Below are the code and all the weights of a small trained network. Each question names an input and a target symbol and asks about switching units off, where a switched-off unit gives its printed mean instead of its output.

import numpy as np


def w(rows, s, z=0):
    codes = np.array(rows[::2]) - 128.0
    scale = np.full(codes.shape[1], s)
    scale[-1] = z or s
    return codes * scale


def f(y):
    return y / 2 * (1 + np.tanh(0.7978845608 * (y + 0.044715 * y**3)))


def softmax(a):
    e = np.exp(a - a.max(-1, keepdims=True))
    return e / e.sum(-1, keepdims=True)


def log_softmax(a):
    a = a - a.max(-1, keepdims=True)
    return a - np.log(np.exp(a).sum(-1, keepdims=True))


def net(x, mask):
    ids = ['ΓΞΠΩαβδεζηθλμτφψ'.index(c) for c in x.split()]
    T = len(ids)
    res = E[ids] + P[:T]
    u = 0
    for l in range(3):
        r = res
        for j in range(2):
            rows = slice(2 * j, 2 * j + 2)
            q, k, v = (r @ M[l][rows].T for M in (Q, K, V))
            z = softmax(np.where(np.tri(T) > 0, q @ k.T / 2**0.5, -1e9)) @ v
            o = O[l][rows]
            res = res + np.where(mask[u + j], z, o[:, -1]) @ o[:, :-1]
        u += 2
        y = f(res @ A[l][:, :-1].T + A[l][:, -1])
        res = res + np.where(mask[u : u + 12], y, B[l][:, -1]) @ B[l][:, :-1]
        u += 12
    return log_softmax(res[-1] @ U[:, :-1].T + U[:, -1])


Q, K, V, O, A, B = {}, {}, {}, {}, {}, {}
E = w([
[145,107,158,158,133,85,81],'Γ',
[94,146,48,143,172,140,51],'Ξ',
[147,173,120,195,106,181,109],'Π',
[96,147,110,99,175,174,156],'Ω',
[158,93,113,104,104,142,112],'α',
[177,132,192,114,89,130,175],'β',
[123,118,188,88,215,173,137],'δ',
[216,112,251,77,128,244,151],'ε',
[129,159,98,112,71,206,129],'ζ',
[198,104,153,124,105,176,43],'η',
[202,67,214,82,190,153,166],'θ',
[197,230,83,100,114,138,86],'λ',
[117,166,46,27,105,116,90],'μ',
[215,151,183,104,152,180,204],'τ',
[166,125,73,67,123,143,102],'φ',
[169,180,195,179,164,184,209],'ψ',
],0.017)
P = w([
[254,27,90,149,135,188,172],'0',
[221,156,179,15,49,138,155],'1',
[107,162,182,90,137,213,51],'2',
[167,144,172,18,95,100,94],'3',
[88,163,220,100,204,203,70],'4',
[102,16,67,222,36,185,219],'5',
[145,146,224,48,135,79,67],'6',
[238,32,44,204,85,206,200],'7',
],0.0096)
Q[0] = w([
[177,147,90,150,191,151,203],'L0H1',
[40,157,162,158,106,10,169],'L0H1',
[55,120,101,90,125,2,191],'L0H2',
[179,188,71,155,115,63,147],'L0H2',
],0.0059)
K[0] = w([
[76,202,155,132,157,141,130],'L0H1',
[220,186,91,46,67,39,159],'L0H1',
[206,76,138,83,3,106,208],'L0H2',
[185,72,66,113,130,60,129],'L0H2',
],0.0052)
V[0] = w([
[125,43,146,98,67,123,176],'L0H1',
[135,110,103,94,60,105,140],'L0H1',
[134,148,246,59,127,123,137],'L0H2',
[86,150,152,123,111,123,176],'L0H2',
],0.012)
O[0] = w([
[124,177,124,195,255,134,142,129],'L0H1',
[225,192,71,96,205,94,162,74],'L0H1',
[131,154,146,171,106,139,50,253],'L0H2',
[184,96,118,229,121,103,161,75],'L0H2',
],0.0097,0.0067)
A[0] = w([
[148,243,151,53,140,134,110,183],'L0N1',
[78,189,129,112,131,162,150,238],'L0N2',
[26,95,124,161,153,76,167,72],'L0N3',
[72,123,35,81,142,133,86,236],'L0N4',
[216,109,124,137,166,182,100,102],'L0N5',
[103,132,120,65,150,132,67,253],'L0N6',
[116,169,225,50,123,188,99,239],'L0N7',
[89,145,167,132,129,31,143,65],'L0N8',
[162,180,157,79,21,129,129,132],'L0N9',
[121,196,174,168,73,106,206,128],'L0N10',
[187,153,109,141,138,100,2,181],'L0N11',
[125,64,181,160,178,192,174,167],'L0N12',
],0.0081,0.0038)
B[0] = w([
[161,40,155,119,89,161,98,193],'L0N1',
[234,24,169,147,139,57,61,159],'L0N2',
[183,188,58,154,35,147,242,123],'L0N3',
[161,112,211,175,134,141,182,161],'L0N4',
[91,151,92,179,195,149,185,163],'L0N5',
[139,54,215,188,127,111,143,183],'L0N6',
[155,120,117,174,118,97,45,250],'L0N7',
[202,182,3,100,156,241,148,122],'L0N8',
[63,81,102,195,173,121,140,181],'L0N9',
[131,68,126,32,171,113,28,142],'L0N10',
[114,45,168,87,110,184,179,182],'L0N11',
[77,155,8,147,60,143,136,171],'L0N12',
],0.0056,0.016)
Q[1] = w([
[29,117,35,171,89,196,228],'L1H1',
[151,64,131,149,189,130,100],'L1H1',
[181,46,77,236,136,209,149],'L1H2',
[143,97,201,70,177,108,1],'L1H2',
],0.0065)
K[1] = w([
[70,143,121,192,99,69,24],'L1H1',
[107,147,164,192,102,254,162],'L1H1',
[38,130,154,130,171,141,82],'L1H2',
[169,118,74,90,220,123,176],'L1H2',
],0.0076)
V[1] = w([
[133,107,94,225,114,79,107],'L1H1',
[124,135,104,137,193,83,115],'L1H1',
[150,222,1,165,122,146,178],'L1H2',
[57,114,192,193,99,148,72],'L1H2',
],0.0085)
O[1] = w([
[142,189,157,66,110,111,171,148],'L1H1',
[85,133,132,143,179,110,135,77],'L1H1',
[122,130,163,167,126,163,144,2],'L1H2',
[135,96,128,11,137,186,140,178],'L1H2',
],0.013,0.0062)
A[1] = w([
[128,108,136,69,110,155,110,48],'L1N1',
[108,83,157,130,89,55,112,142],'L1N2',
[254,35,227,100,143,66,95,254],'L1N3',
[103,203,78,96,131,98,168,20],'L1N4',
[171,145,108,139,198,117,93,102],'L1N5',
[179,152,138,106,128,99,175,107],'L1N6',
[109,105,187,190,93,131,84,234],'L1N7',
[107,178,209,114,125,8,175,65],'L1N8',
[104,29,118,137,155,163,100,94],'L1N9',
[231,107,128,158,187,69,108,237],'L1N10',
[45,86,124,124,224,127,158,149],'L1N11',
[170,123,160,179,105,46,176,139],'L1N12',
],0.008,0.0046)
B[1] = w([
[105,146,214,232,191,74,156,190],'L1N1',
[173,215,131,164,172,194,139,165],'L1N2',
[81,181,46,160,92,186,113,253],'L1N3',
[190,119,62,196,114,96,21,130],'L1N4',
[72,101,165,80,117,82,90,138],'L1N5',
[97,78,254,153,192,153,52,131],'L1N6',
[110,68,2,46,178,169,189,239],'L1N7',
[136,122,134,128,208,133,156,127],'L1N8',
[114,235,144,97,143,2,92,185],'L1N9',
[17,130,107,193,84,186,86,184],'L1N10',
[45,246,210,146,68,49,86,128],'L1N11',
[137,56,145,152,191,184,22,166],'L1N12',
],0.0051,0.026)
Q[2] = w([
[30,28,115,152,162,254,44],'L2H1',
[180,123,129,43,55,80,183],'L2H1',
[72,182,131,117,114,192,40],'L2H2',
[67,228,71,186,137,179,113],'L2H2',
],0.0064)
K[2] = w([
[148,121,154,197,141,81,212],'L2H1',
[152,85,195,2,104,142,128],'L2H1',
[92,137,182,135,226,171,167],'L2H2',
[124,190,140,213,209,149,217],'L2H2',
],0.0069)
V[2] = w([
[63,183,166,139,166,90,156],'L2H1',
[159,59,69,144,39,169,195],'L2H1',
[77,67,170,128,41,1,152],'L2H2',
[118,79,132,94,157,112,34],'L2H2',
],0.0099)
O[2] = w([
[143,194,163,98,247,254,132,106],'L2H1',
[42,131,180,194,85,109,187,164],'L2H1',
[73,218,122,198,150,136,86,8],'L2H2',
[203,178,90,167,85,48,135,144],'L2H2',
],0.0092,0.018)
A[2] = w([
[174,142,83,2,173,144,136,33],'L2N1',
[165,158,145,114,122,50,193,145],'L2N2',
[181,246,166,74,128,140,77,142],'L2N3',
[89,19,163,118,33,99,188,86],'L2N4',
[97,151,200,119,140,217,110,217],'L2N5',
[70,108,157,156,82,110,107,155],'L2N6',
[143,33,217,59,139,181,69,53],'L2N7',
[143,58,140,164,60,72,110,145],'L2N8',
[127,84,111,185,191,139,94,32],'L2N9',
[123,91,196,143,129,186,197,25],'L2N10',
[102,133,182,109,171,116,115,253],'L2N11',
[134,202,51,212,183,121,85,89],'L2N12',
],0.0077,0.0046)
B[2] = w([
[118,200,153,239,123,160,127,181],'L2N1',
[108,55,150,210,214,234,150,150],'L2N2',
[87,16,161,157,41,143,72,140],'L2N3',
[104,134,166,145,209,137,52,253],'L2N4',
[176,144,64,33,30,98,193,183],'L2N5',
[121,186,127,102,205,141,210,177],'L2N6',
[167,186,159,173,153,2,188,210],'L2N7',
[173,207,136,163,138,174,196,210],'L2N8',
[112,95,236,129,60,60,206,189],'L2N9',
[155,162,97,50,71,78,7,176],'L2N10',
[211,57,80,188,15,205,99,137],'L2N11',
[100,151,129,55,220,72,129,185],'L2N12',
],0.006,0.029)
U = w([
[130,84,106,86,121,152,78,219],'Γ',
[107,176,80,94,106,52,162,125],'Ξ',
[83,122,156,143,119,170,135,163],'Π',
[98,59,74,82,51,144,199,202],'Ω',
[147,99,105,94,182,130,167,173],'α',
[171,95,101,98,82,79,243,97],'β',
[146,85,179,155,43,92,40,92],'δ',
[170,128,178,143,119,44,114,3],'ε',
[136,2,159,159,98,116,162,171],'ζ',
[167,77,72,111,60,57,124,126],'η',
[161,144,155,146,96,152,134,95],'θ',
[124,152,141,180,70,89,173,71],'λ',
[146,78,87,152,106,35,189,104],'μ',
[154,18,116,60,98,51,132,115],'τ',
[142,64,119,124,156,70,87,136],'φ',
[97,163,197,67,80,73,139,141],'ψ',
],0.0063,0.0053)

Each question gives the input, a string of symbols that net reads in full, and the target symbol t.
The units are the heads (2 rows each of Q, K, V and O) and the neurons (one row each of A and B). Each row of codes is followed by its name. A weight is (code - 128) times the scale printed after its matrix; where a second scale follows, it is the last column's (O, A, B and U).
mask holds one flag per unit, layer by layer, with each layer's heads first. A switched-off unit (its flag False) gives its mean, the last column of its rows in O or B, instead of its output. The means were averaged over made-up inputs and are rounded, as every weight is.
A unit's drop is (log p(t) with every unit on - log p(t) with that unit switched off) / (log p(t) with every unit on - log p(t) with every unit switched off).
The circuit of an input: a set's keep is (log p(t) with only the set's units on - log p(t) with every unit switched off) / (log p(t) with every unit on - log p(t) with every unit switched off). Starting from the 12 units with the biggest drops (on a tie, the unit counted first), units are removed one at a time, each time the one whose removal leaves the highest keep (on an exact tie, the one counted first), for as long as the keep stays at least 0.8.
units of the circuit, in order: the units of the circuit, biggest drop first
unit that matters most: the unit with the biggest drop
top k neurons: the k neurons with the biggest drops, biggest first
k most important neurons of layer l: the k neurons of layer l with the biggest drops, biggest first
input ψ Π ε η μ, target ψ: 2 most important neurons of layer 1 : (L1N3; L1N9)
input ζ α Γ λ θ, target ζ: top 2 neurons : (L1N7; L0N7)
input λ Ω θ ψ, target λ: unit that matters most : L2H1
input β α θ φ ψ ζ η, target β: top 4 neurons : (L2N7; L2N5; L0N5; L2N4)
input η θ ψ ψ Ω β λ, target η: units of the circuit, in order : (L1H2; L2H2; L2H1)
input η θ Π, target η: units of the circuit, in order : (L1H2; L2H2; L2H1)
input β ψ ζ, target β: top 4 neurons : (L2N7; L2N5; L0N5; L2N4)
input θ θ Γ β ε, target θ: 2 most important neurons of layer 1 : (L1N11; L1N7)
input ψ φ Π, target ψ: 3 most important neurons of layer 1 : (L1N9; L1N12; L1N1)
input α η α δ Ω Π ζ, target α: top 3 neurons : (L1N11; L1N7; L2N12)
input α λ Ω μ, target α: units of the circuit, in order : (L0H1; L2H1; L1H1; L0N5)
input ε η Ξ δ, target ε: top 2 neurons : (L2N7; L1N3)
input ε Ω θ, target ε: top 2 neurons : (L2N7; L2N1)
input ζ λ β Γ δ Ξ β, target ζ: unit that matters most : L0H1
input β ψ β ζ, target β: top 3 neurons : (L2N7; L2N5; L0N5)
input β δ Π, target β: top 3 neurons : (L2N7; L0N5; L2N5)
input φ Ξ Ξ, target φ: top 2 neurons : (L0N5; L1N11)
input α Γ Π Ξ ψ, target α: top 4 neurons : (L1N7; L1N11; L2N12; L0N7)
input θ φ Π ψ ψ φ Π ψ, target ψ: 2 most important neurons of layer 1 : (L1N7; L1N1)
input β θ ε, target β: unit that matters most : L0H1
input ψ μ ψ ζ Ω Γ Ω, target ψ: 2 most important neurons of layer 1 : (L1N3; L1N9)
input ζ β ε, target ζ: top 3 neurons : (L1N7; L0N7; L0N9)
input μ μ δ α δ ζ λ, target μ: top 4 neurons : (L1N7; L0N1; L0N9; L1N12)
input Ξ ζ Ξ ψ ζ δ β, target Ξ: top 3 neurons : (L0N9; L0N4; L2N12)
input β Π ψ, target β: 3 most important neurons of layer 2 : (L2N7; L2N5; L2N4)
input Γ ζ ψ μ ψ Ω α, target Γ: 3 most important neurons of layer 2 : (L2N7; L2N9; L2N8)
input ψ λ λ δ α, target ψ: unit that matters most : L0N12
input τ ψ ζ ε Ω δ ζ, target τ: top 4 neurons : (L0N5; L0N12; L2N10; L1N7)
input τ ζ ζ λ, target τ: 3 most important neurons of layer 0 : (L0N5; L0N12; L0N11)
